Below is a small trained network, with its code and all its weights. Each question gives an input and a target symbol and asks what happens when units are switched off, that is, made to give their printed mean instead of their output.

import numpy as np


def w(rows, s, z=0):
    codes = np.array(rows[::2]) - 128.0
    scale = np.full(codes.shape[1], s)
    scale[-1] = z or s
    return codes * scale


def f(y):
    return y / 2 * (1 + np.tanh(0.7978845608 * (y + 0.044715 * y**3)))


def softmax(a):
    e = np.exp(a - a.max(-1, keepdims=True))
    return e / e.sum(-1, keepdims=True)


def log_softmax(a):
    a = a - a.max(-1, keepdims=True)
    return a - np.log(np.exp(a).sum(-1, keepdims=True))


def net(x, mask):
    ids = ['βγδηλπστφ'.index(c) for c in x.split()]
    T = len(ids)
    res = E[ids] + P[:T]
    u = 0
    for l in range(2):
        r = res
        for j in range(3):
            rows = slice(3 * j, 3 * j + 3)
            q, k, v = (r @ M[l][rows].T for M in (Q, K, V))
            z = softmax(np.where(np.tri(T) > 0, q @ k.T / 3**0.5, -1e9)) @ v
            o = O[l][rows]
            res = res + np.where(mask[u + j], z, o[:, -1]) @ o[:, :-1]
        u += 3
        y = f(res @ A[l][:, :-1].T + A[l][:, -1])
        res = res + np.where(mask[u : u + 4], y, B[l][:, -1]) @ B[l][:, :-1]
        u += 4
    return log_softmax(res[-1] @ U[:, :-1].T + U[:, -1])


Q, K, V, O, A, B = {}, {}, {}, {}, {}, {}
E = w([
[139,124,131],'β',
[186,78,184],'γ',
[127,204,120],'δ',
[140,115,124],'η',
[115,212,149],'λ',
[117,156,254],'π',
[118,97,144],'σ',
[143,182,37],'τ',
[182,47,41],'φ',
],0.0073)
P = w([
[43,163,81],'0',
[247,202,133],'1',
[225,173,142],'2',
[234,182,138],'3',
[226,174,152],'4',
[244,169,157],'5',
[252,170,150],'6',
[204,160,162],'7',
[179,152,168],'8',
[192,141,163],'9',
],0.0037)
Q[0] = w([
[147,113,81],'0.h0',
[167,114,159],'0.h0',
[113,252,111],'0.h0',
[81,95,113],'0.h1',
[130,127,127],'0.h1',
[130,138,134],'0.h1',
[75,117,142],'0.h2',
[158,121,115],'0.h2',
[134,102,126],'0.h2',
],0.036)
K[0] = w([
[153,98,88],'0.h0',
[148,120,169],'0.h0',
[173,253,114],'0.h0',
[190,135,153],'0.h1',
[127,124,128],'0.h1',
[120,138,122],'0.h1',
[120,153,79],'0.h2',
[140,109,136],'0.h2',
[139,104,112],'0.h2',
],0.035)
V[0] = w([
[126,125,127],'0.h0',
[156,169,128],'0.h0',
[67,36,144],'0.h0',
[135,171,153],'0.h1',
[2,103,133],'0.h1',
[215,212,96],'0.h1',
[155,141,137],'0.h2',
[102,109,119],'0.h2',
[89,102,108],'0.h2',
],0.0099)
O[0] = w([
[129,134,126,123],'0.h0',
[75,105,133,187],'0.h0',
[235,180,121,5],'0.h0',
[110,131,175,144],'0.h1',
[178,255,124,33],'0.h1',
[11,52,144,225],'0.h1',
[104,103,115,175],'0.h2',
[171,166,135,81],'0.h2',
[172,164,137,54],'0.h2',
],0.0096,0.0027)
A[0] = w([
[254,115,137,146],'0.n0',
[146,198,47,1],'0.n1',
[141,178,74,33],'0.n2',
[125,123,101,114],'0.n3',
],0.0066,0.0018)
B[0] = w([
[99,2,164,90],'0.n0',
[208,216,168,9],'0.n1',
[153,155,131,5],'0.n2',
[126,108,115,122],'0.n3',
],0.0075,0.0011)
Q[1] = w([
[56,192,141],'1.h0',
[141,64,22],'1.h0',
[64,125,8],'1.h0',
[212,85,209],'1.h1',
[37,149,212],'1.h1',
[104,137,133],'1.h1',
[191,189,92],'1.h2',
[213,214,33],'1.h2',
[67,69,128],'1.h2',
],0.016)
K[1] = w([
[53,201,96],'1.h0',
[114,27,80],'1.h0',
[25,75,45],'1.h0',
[241,104,216],'1.h1',
[18,101,238],'1.h1',
[92,129,128],'1.h1',
[82,50,164],'1.h2',
[72,7,219],'1.h2',
[215,212,136],'1.h2',
],0.015)
V[1] = w([
[162,134,251],'1.h0',
[163,67,140],'1.h0',
[66,145,255],'1.h0',
[91,210,167],'1.h1',
[82,131,14],'1.h1',
[174,18,54],'1.h1',
[242,141,124],'1.h2',
[121,81,20],'1.h2',
[127,177,43],'1.h2',
],0.011)
O[1] = w([
[18,38,147,2],'1.h0',
[173,71,134,210],'1.h0',
[7,93,51,196],'1.h0',
[194,192,159,65],'1.h1',
[117,161,13,183],'1.h1',
[49,53,76,210],'1.h1',
[210,78,199,223],'1.h2',
[170,119,21,115],'1.h2',
[195,175,100,211],'1.h2',
],0.011,0.0025)
A[1] = w([
[3,152,180,177],'1.n0',
[174,73,154,29],'1.n1',
[168,63,161,145],'1.n2',
[101,124,47,2],'1.n3',
],0.0062,0.0028)
B[1] = w([
[11,195,249,253],'1.n0',
[80,45,171,169],'1.n1',
[104,37,201,225],'1.n2',
[126,3,100,174],'1.n3',
],0.0052,0.0047)
U = w([
[164,183,147,254],'β',
[40,23,124,143],'γ',
[66,195,91,99],'δ',
[191,176,149,95],'η',
[73,222,130,103],'λ',
[92,173,234,85],'π',
[225,155,226,82],'σ',
[118,169,13,91],'τ',
[252,65,79,114],'φ',
],0.0037,0.01)

Each question gives the input, a string of symbols that net reads in full, and the target symbol t.
The units are the heads (3 rows each of Q, K, V and O) and the neurons (one row each of A and B). Each row of codes is followed by its name. A weight is (code - 128) times the scale printed after its matrix; where a second scale follows, it is the last column's (O, A, B and U).
mask holds one flag per unit, layer by layer, with each layer's heads first. A switched-off unit (its flag False) gives its mean, the last column of its rows in O or B, instead of its output. The means were averaged over made-up inputs and are rounded, as every weight is.
A unit's drop is (log p(t) with every unit on - log p(t) with that unit switched off) / (log p(t) with every unit on - log p(t) with every unit switched off).
The circuit of an input: a set's keep is (log p(t) with only the set's units on - log p(t) with every unit switched off) / (log p(t) with every unit on - log p(t) with every unit switched off). Starting from the 12 units with the biggest drops (on a tie, the unit counted first), units are removed one at a time, each time the one whose removal leaves the highest keep (on an exact tie, the one counted first), for as long as the keep stays at least 0.8.
circuit, biggest first: the units of the circuit, biggest drop first
unit that matters most: the unit with the biggest drop
top k neurons: the k neurons with the biggest drops, biggest first
which heads matter: for each layer, one digit per head in row order, 1 if its drop is at least 0.15 and else 0, layers parted by /
drop of u: that unit's drop, to one decimal
input γ β τ γ, target γ: unit that matters most => 1.h1
input γ σ γ, target γ: circuit, biggest first => [1.h1 1.h0]
input φ η φ λ η, target φ: circuit, biggest first => [1.h2 0.h1 1.h0 0.h0]
input φ γ φ δ γ η σ, target φ: circuit, biggest first => [1.h2 0.h1 1.h0 0.h0]
input φ φ φ, target φ: circuit, biggest first => [1.h0 1.h2 0.h1 0.h0]
input τ β φ, target τ: which heads matter => 000 / 011
input π π σ, target π: which heads matter => 010 / 111
input τ η σ, target τ: circuit, biggest first => [1.h2 1.h1]
input φ φ φ σ γ σ φ τ, target φ: circuit, biggest first => [1.h2 0.h1 1.h0 1.n0]
input π δ λ γ γ λ π π β, target π: which heads matter => 110 / 011
input σ φ π, target σ: which heads matter => 111 / 011
input φ β φ γ β, target φ: circuit, biggest first => [1.h2 0.h1 1.h0 0.h0]
input φ φ φ γ, target φ: which heads matter => 010 / 101
input σ γ π γ φ, target σ: top neuron => [0.n1]
input π π σ β δ γ, target π: drop of 0.n2 => 0.0
input σ λ φ, target σ: drop of 1.h2 => 0.2
input γ γ γ β, target γ: drop of 1.h2 => 0.1
input τ δ δ η φ δ γ β η τ, target τ: drop of 1.h2 => 0.5
